Below are the code and all the weights of a small trained network. Each question names an input and a class and asks about switching units off, where a switched-off unit gives its printed mean instead of its output.

import numpy as np


def w(rows, s, z=0):
    codes = np.array(rows[::2]) - 128.0
    scale = np.full(codes.shape[1], s)
    scale[-1] = z or s
    return codes * scale


def norm(h):
    return h / np.sqrt((h * h).mean(-1, keepdims=True) + 1e-5)


def f(y):
    return np.maximum(y, 0)


def log_softmax(a):
    a = a - a.max(-1, keepdims=True)
    return a - np.log(np.exp(a).sum(-1, keepdims=True))


def net(x, mask):
    res = np.array(x, float).reshape(1, 6) / 4 @ E
    u = 0
    for l in range(4):
        y = f(norm(res) @ A[l][:, :-1].T + A[l][:, -1])
        res = res + np.where(mask[u : u + 8], y, B[l][:, -1]) @ B[l][:, :-1]
        u += 8
    return log_softmax(norm(res)[-1] @ U[:, :-1].T + U[:, -1])


A, B = {}, {}
E = w([
[126,87,253,168],'x0',
[204,71,193,19],'x1',
[89,32,48,156],'x2',
[143,15,158,72],'x3',
[180,106,156,222],'x4',
[56,137,157,129],'x5',
],0.0059)
A[0] = w([
[66,91,255,170,110],'0.n1',
[112,81,176,172,138],'0.n2',
[54,187,64,95,28],'0.n3',
[177,95,161,89,5],'0.n4',
[58,138,89,154,122],'0.n5',
[178,101,60,176,244],'0.n6',
[212,205,190,94,95],'0.n7',
[165,200,118,124,119],'0.n8',
],0.0089,0.0021)
B[0] = w([
[254,249,241,188,253],'0.n1',
[169,175,118,174,199],'0.n2',
[95,135,150,132,206],'0.n3',
[143,218,101,84,182],'0.n4',
[115,143,132,26,207],'0.n5',
[113,80,53,84,221],'0.n6',
[182,47,56,206,235],'0.n7',
[144,165,80,227,188],'0.n8',
],0.0071,0.0044)
A[1] = w([
[49,51,158,166,248],'1.n1',
[233,114,28,157,97],'1.n2',
[119,193,72,110,139],'1.n3',
[162,204,66,127,48],'1.n4',
[192,144,89,53,102],'1.n5',
[98,150,112,161,16],'1.n6',
[232,150,32,105,151],'1.n7',
[1,121,180,177,254],'1.n8',
],0.0091,0.0041)
B[1] = w([
[216,199,61,80,174],'1.n1',
[86,73,111,121,238],'1.n2',
[25,95,141,149,191],'1.n3',
[60,119,128,216,173],'1.n4',
[132,15,234,60,194],'1.n5',
[143,247,254,184,135],'1.n6',
[3,15,208,148,254],'1.n7',
[222,188,81,68,199],'1.n8',
],0.0073,0.0061)
A[2] = w([
[96,125,198,66,251],'2.n1',
[199,143,98,162,17],'2.n2',
[192,135,135,161,32],'2.n3',
[156,70,2,92,92],'2.n4',
[111,79,143,218,63],'2.n5',
[113,45,116,126,90],'2.n6',
[117,74,179,62,106],'2.n7',
[138,160,50,81,179],'2.n8',
],0.0084,0.0026)
B[2] = w([
[227,137,118,55,253],'2.n1',
[210,98,134,167,155],'2.n2',
[215,193,140,208,170],'2.n3',
[20,89,116,76,219],'2.n4',
[132,99,2,178,204],'2.n5',
[106,96,134,60,232],'2.n6',
[131,147,147,47,234],'2.n7',
[142,152,61,68,193],'2.n8',
],0.0067,0.0041)
A[3] = w([
[2,115,223,106,142],'3.n1',
[158,176,170,144,26],'3.n2',
[185,150,222,224,97],'3.n3',
[168,162,203,131,125],'3.n4',
[81,101,215,159,151],'3.n5',
[126,187,104,171,155],'3.n6',
[67,193,119,148,68],'3.n7',
[127,75,111,84,3],'3.n8',
],0.0082,0.0044)
B[3] = w([
[225,116,136,254,215],'3.n1',
[220,145,137,150,163],'3.n2',
[189,208,159,225,253],'3.n3',
[211,126,99,132,213],'3.n4',
[218,133,98,182,187],'3.n5',
[51,167,147,141,202],'3.n6',
[53,205,84,131,158],'3.n7',
[133,191,175,167,160],'3.n8',
],0.0079,0.0043)
U = w([
[80,73,79,103,51],'0',
[232,72,215,65,80],'1',
[87,204,119,161,135],'2',
[245,188,223,186,255],'3',
[107,158,78,64,30],'4',
[139,82,120,151,136],'5',
[107,59,179,53,101],'6',
],0.012,0.0039)

Each question gives the input, the list of numbers given to net, and the class t.
The units are the neurons (one row each of A and B). Each row of codes is followed by its name. A weight is (code - 128) times the scale printed after its matrix; where a second scale follows, it is the last column's (A, B and U).
mask holds one flag per neuron, layer by layer. A switched-off neuron (its flag False) gives its mean, the last column of its row in B, instead of its output. The means were averaged over made-up inputs and are rounded, as every weight is.
A unit's drop is (log p(t) with every unit on - log p(t) with that unit switched off) / (log p(t) with every unit on - log p(t) with every unit switched off).
The circuit of an input: a set's keep is (log p(t) with only the set's units on - log p(t) with every unit switched off) / (log p(t) with every unit on - log p(t) with every unit switched off). Starting from the 12 units with the biggest drops (on a tie, the unit counted first), units are removed one at a time, each time the one whose removal leaves the highest keep (on an exact tie, the one counted first), for as long as the keep stays at least 0.8.
circuit, biggest first: the units of the circuit, biggest drop first
most important unit: the unit with the biggest drop
top k neurons: the k neurons with the biggest drops, biggest first
top k neurons in layer l: the k neurons of layer l with the biggest drops, biggest first
drop of u: that unit's drop, to one decimal
input [-1,0,-1,7,6,-7], class 0: circuit, biggest first	0.n1, 1.n2
input [-2,-8,1,5,4,2], class 0: circuit, biggest first	0.n6, 3.n3
input [2,3,8,5,-7,8], class 4: circuit, biggest first	1.n1, 1.n7, 1.n5
input [5,7,1,-5,-8,-8], class 6: circuit, biggest first	0.n1, 1.n7
input [4,-4,0,-6,-7,7], class 4: circuit, biggest first	1.n8, 3.n3
input [5,0,6,4,-2,4], class 3: circuit, biggest first	0.n1
input [-2,-3,-2,0,3,1], class 2: circuit, biggest first	0.n7, 3.n7
input [-3,-8,-3,-1,8,-1], class 0: circuit, biggest first	0.n6, 0.n1, 3.n3
input [-3,0,-2,-3,-4,-1], class 5: circuit, biggest first	3.n1, 1.n7, 0.n1
input [6,-7,6,4,-2,2], class 3: top 2 neurons	0.n1, 0.n2
input [-7,3,-5,-6,1,7], class 5: top 2 neurons in layer 0	0.n7, 0.n1
input [-4,-6,-8,-2,0,-8], class 2: top 2 neurons	0.n8, 1.n5
input [-6,7,0,-7,-5,-5], class 5: top 2 neurons in layer 3	3.n1, 3.n5
input [-7,-3,-5,8,2,-2], class 0: top neuron in layer 1	1.n2
input [-1,-5,-8,-1,6,2], class 2: top 3 neurons in layer 1	1.n5, 1.n4, 1.n1
input [-2,8,2,-5,-1,3], class 5: top 2 neurons in layer 0	0.n7, 0.n5
input [-4,-1,-5,-4,7,2], class 2: top 2 neurons	0.n8, 1.n5
input [3,5,8,-6,-6,2], class 4: drop of 0.n1	0.2
input [8,3,-1,8,-6,7], class 3: drop of 0.n1	0.5
input [0,-7,7,-1,8,0], class 0: most important unit	0.n6
